W =
[[-0.32, -1.98, 1.76, 17.26, 12.68, -10.58, -8.02, -0.86, -4.96],
 [-0.05, 2.57, -10.10, 3.85, 0.80, 3.86, -2.01, 6.80, 3.00],
 [9.96, 6.21, 15.76, 8.07, 16.83, 2.50, -5.05, -14.53, -6.16],
 [-1.62, 2.84, -17.95, 3.86, 10.60, -7.42, -9.55, 5.61, 1.14],
 [-0.63, 0.01, 0.95, 11.70, -5.55, -2.72, 2.01, 7.27, 6.81],
 [4.27, 6.92, -10.66, 6.90, 3.43, 1.73, -7.25, 5.37, 5.70],
 [6.38, 7.55, 5.30, -0.32, -0.40, 0.88, 8.91, 4.62, 8.69],
 [13.59, 9.12, 18.87, 2.42, 8.46, 3.03, -7.32, -17.04, 0.28],
 [-11.66, -9.69, 0.72, 0.91, 5.09, -15.42, 20.40, 14.75, -3.01],
 [12.50, 13.85, 1.01, 5.00, 3.09, 2.37, -7.22, -2.88, 10.90],
 [-1.05, 4.63, -20.18, 1.00, -2.41, 5.94, -4.70, 10.10, 7.14],
 [2.04, 3.54, -1.89, 10.07, -2.32, -3.05, 1.93, 9.04, 8.22],
 [6.03, 8.34, -9.07, 6.53, 4.24, 3.98, -8.58, 2.58, 5.41],
 [1.43, -2.02, 18.24, 1.77, 13.69, -12.40, 8.99, -5.17, -6.02],
 [-6.98, -3.15, -8.59, 13.66, 11.26, -8.02, 9.11, 14.41, -2.29],
 [11.70, 12.52, 5.58, -1.43, 27.00, -21.47, 4.19, 1.04, 2.55]]
Indices start at 1.
(1, 1) = -0.32
(15, 2) = -3.15
(10, 2) = 13.85
(11, 6) = 5.94
(6, 6) = 1.73
(9, 5) = 5.09
(5, 3) = 0.95
(8, 5) = 8.46
(5, 8) = 7.27
(3, 3) = 15.76
(5, 6) = -2.72
(7, 3) = 5.30
(16, 8) = 1.04
(14, 5) = 13.69
(2, 6) = 3.86
(9, 9) = -3.01
(5, 5) = -5.55
(16, 5) = 27.00
(13, 2) = 8.34
(6, 7) = -7.25
(16, 6) = -21.47
(16, 3) = 5.58
(1, 9) = -4.96
(8, 8) = -17.04
(12, 7) = 1.93
(7, 9) = 8.69
(2, 7) = -2.01
(14, 4) = 1.77
(2, 1) = -0.05
(7, 2) = 7.55
(3, 1) = 9.96
(16, 2) = 12.52
(13, 7) = -8.58
(7, 1) = 6.38
(5, 7) = 2.01

a =
[[  1 -12 -20 -10 -10   1  39]
 [ 55  -5 -15 -24  -4  -4  20]
 [ 46   2 -18  -8  16 -12   4]
 [ 36   0 -15  -2 -20 -22  17]
 [  8  -5 -18 -21  24   3  19]
 [ -6 -25   3  12 -30   0  -2]
 [ 19 -12 -20  -7  -7  -7  27]]
Indices start at 1.
row 1 col 1	1
row 7 col 2	-12
row 1 col 7	39
row 1 col 6	1
row 6 col 4	12
row 2 col 5	-4
row 5 col 3	-18
row 4 col 3	-15
row 3 col 4	-8
row 6 col 7	-2
row 7 col 4	-7
row 1 col 4	-10
row 4 col 5	-20
row 3 col 2	2
row 6 col 1	-6
row 5 col 7	19
row 1 col 3	-20
row 5 col 4	-21
row 5 col 2	-5
row 5 col 1	8
row 2 col 4	-24
row 6 col 3	3
